Below is a small trained network, with its code and all its weights. Each question gives an input and a class and asks what happens when units are switched off, that is, made to give their printed mean instead of their output.

import numpy as np


def w(rows, s, z=0):
    codes = np.array(rows[::2]) - 128.0
    scale = np.full(codes.shape[1], s)
    scale[-1] = z or s
    return codes * scale


def f(y):
    return np.maximum(y, 0)


def log_softmax(a):
    a = a - a.max(-1, keepdims=True)
    return a - np.log(np.exp(a).sum(-1, keepdims=True))


def net(x, mask):
    res = np.array(x, float).reshape(1, 6) / 4 @ E
    y = f(res @ A[0][:, :-1].T + A[0][:, -1])
    res = res + np.where(mask, y, B[0][:, -1]) @ B[0][:, :-1]
    return log_softmax(res[-1] @ U[:, :-1].T + U[:, -1])


A, B = {}, {}
E = w([
[129,131,128,127,128,122],'x0',
[163,210,173,9,41,185],'x1',
[214,121,44,49,211,76],'x2',
[54,195,5,149,72,82],'x3',
[18,65,165,41,96,16],'x4',
[55,215,168,112,254,145],'x5',
],0.0073)
A[0] = w([
[150,86,229,135,175,158,104],'neuron 0',
[81,123,225,244,24,184,108],'neuron 1',
[151,44,120,195,234,70,77],'neuron 2',
[179,69,122,195,76,79,94],'neuron 3',
[236,189,134,252,127,199,48],'neuron 4',
[175,101,205,125,135,152,63],'neuron 5',
[55,60,200,43,109,10,11],'neuron 6',
[229,58,114,113,17,110,85],'neuron 7',
[79,82,176,115,79,72,87],'neuron 8',
[100,175,56,177,116,108,71],'neuron 9',
[151,68,123,152,27,122,67],'neuron 10',
[138,59,76,151,44,153,101],'neuron 11',
[203,75,224,142,163,115,14],'neuron 12',
[149,170,76,170,123,188,44],'neuron 13',
[200,61,47,59,175,105,87],'neuron 14',
[174,188,119,14,123,136,105],'neuron 15',
[55,202,20,129,66,93,72],'neuron 16',
[158,204,184,75,7,162,47],'neuron 17',
[157,90,195,119,136,140,35],'neuron 18',
[92,208,185,137,244,72,47],'neuron 19',
[30,203,157,110,174,197,79],'neuron 20',
[121,64,84,236,168,97,57],'neuron 21',
[61,121,174,177,82,147,48],'neuron 22',
[69,77,127,224,149,83,87],'neuron 23',
[104,225,51,176,79,122,70],'neuron 24',
],0.011)
B[0] = w([
[142,41,182,103,84,114,192],'neuron 0',
[254,181,50,134,116,9,245],'neuron 1',
[116,191,179,140,52,166,209],'neuron 2',
[110,145,159,151,185,136,177],'neuron 3',
[24,116,4,9,171,193,215],'neuron 4',
[152,84,182,101,103,110,160],'neuron 5',
[104,138,21,57,146,238,226],'neuron 6',
[86,130,173,165,220,135,210],'neuron 7',
[104,129,51,89,169,175,193],'neuron 8',
[211,79,180,70,116,113,162],'neuron 9',
[58,124,164,142,210,100,177],'neuron 10',
[89,143,193,156,223,141,184],'neuron 11',
[165,73,190,70,97,119,163],'neuron 12',
[83,128,84,92,133,148,158],'neuron 13',
[210,175,75,124,126,5,194],'neuron 14',
[115,215,173,177,67,140,195],'neuron 15',
[176,39,218,78,109,124,202],'neuron 16',
[92,200,176,173,56,182,209],'neuron 17',
[151,96,162,105,106,116,145],'neuron 18',
[113,133,146,161,209,86,193],'neuron 19',
[95,135,163,180,224,113,200],'neuron 20',
[86,234,207,120,39,179,186],'neuron 21',
[201,163,102,94,116,68,168],'neuron 22',
[126,181,158,128,64,183,188],'neuron 23',
[173,42,189,83,122,139,179],'neuron 24',
],0.0093,0.012)
U = w([
[76,216,169,113,42,186,95],'0',
[72,109,36,2,151,206,99],'1',
[145,15,193,41,104,146,104],'2',
[83,148,166,152,242,136,99],'3',
[120,119,102,136,108,154,255],'4',
[179,188,69,90,116,70,121],'5',
[42,73,93,170,79,99,153],'6',
[28,8,48,217,71,115,106],'7',
],0.0094,0.03)

Each question gives the input, the list of numbers given to net, and the class t.
The units are the neurons (one row each of A and B). Each row of codes is followed by its name. A weight is (code - 128) times the scale printed after its matrix; where a second scale follows, it is the last column's (A, B and U).
mask holds one flag per neuron, in row order. A switched-off neuron (its flag False) gives its mean, the last column of its row in B, instead of its output. The means were averaged over made-up inputs and are rounded, as every weight is.
A unit's drop is (log p(t) with every unit on - log p(t) with that unit switched off) / (log p(t) with every unit on - log p(t) with every unit switched off).
The circuit of an input: a set's keep is (log p(t) with only the set's units on - log p(t) with every unit switched off) / (log p(t) with every unit on - log p(t) with every unit switched off). Starting from the 12 units with the biggest drops (on a tie, the unit counted first), units are removed one at a time, each time the one whose removal leaves the highest keep (on an exact tie, the one counted first), for as long as the keep stays at least 0.8.
circuit, biggest first: the units of the circuit, biggest drop first
unit that matters most: the unit with the biggest drop
k most important neurons: the k neurons with the biggest drops, biggest first
drop of u: that unit's drop, to one decimal
input [8,-8,-6,0,-5,3], class 0: circuit, biggest first -> (neuron 21)
input [-6,-3,5,8,-8,-3], class 1: 3 most important neurons -> (neuron 4; neuron 13; neuron 0)
input [2,5,3,-7,-6,4], class 2: 4 most important neurons -> (neuron 0; neuron 6; neuron 5; neuron 12)
input [6,-8,-6,8,4,3], class 0: 2 most important neurons -> (neuron 21; neuron 23)
input [6,7,-5,-8,-3,-2], class 2: 3 most important neurons -> (neuron 0; neuron 5; neuron 12)
input [2,-2,-1,-8,-6,-2], class 2: 4 most important neurons -> (neuron 0; neuron 12; neuron 6; neuron 5)
input [3,-5,-4,-5,3,-2], class 0: circuit, biggest first -> (neuron 23; neuron 2)
input [-7,-8,5,6,3,5], class 0: 2 most important neurons -> (neuron 21; neuron 2)
input [-7,5,4,0,-4,-7], class 3: circuit, biggest first -> (neuron 7; neuron 11)
input [1,7,2,2,2,-6], class 0: 4 most important neurons -> (neuron 17; neuron 15; neuron 20; neuron 19)
input [6,-3,-2,4,2,-6], class 3: circuit, biggest first -> (neuron 11; neuron 10)
input [6,-3,7,8,-4,-2], class 2: circuit, biggest first -> (neuron 16; neuron 24)
input [1,6,5,-5,0,5], class 0: 2 most important neurons -> (neuron 15; neuron 1)
input [-1,7,5,7,-1,0], class 0: unit that matters most -> neuron 15
input [-3,2,6,-5,0,3], class 5: 2 most important neurons -> (neuron 14; neuron 16)
input [-6,-7,-3,8,-7,8], class 2: 3 most important neurons -> (neuron 24; neuron 9; neuron 16)
input [6,7,5,-3,-3,-1], class 0: 3 most important neurons -> (neuron 15; neuron 1; neuron 17)
input [-5,-8,6,2,6,3], class 0: 2 most important neurons -> (neuron 2; neuron 21)
input [3,-1,-3,3,-4,8], class 3: drop of neuron 20 -> 0.3
input [-1,1,8,-5,-7,5], class 5: circuit, biggest first -> (neuron 14)
input [7,2,-8,5,-4,3], class 5: drop of neuron 1 -> 0.8
input [6,-3,-3,-7,-2,-3], class 2: drop of neuron 20 -> 0.0
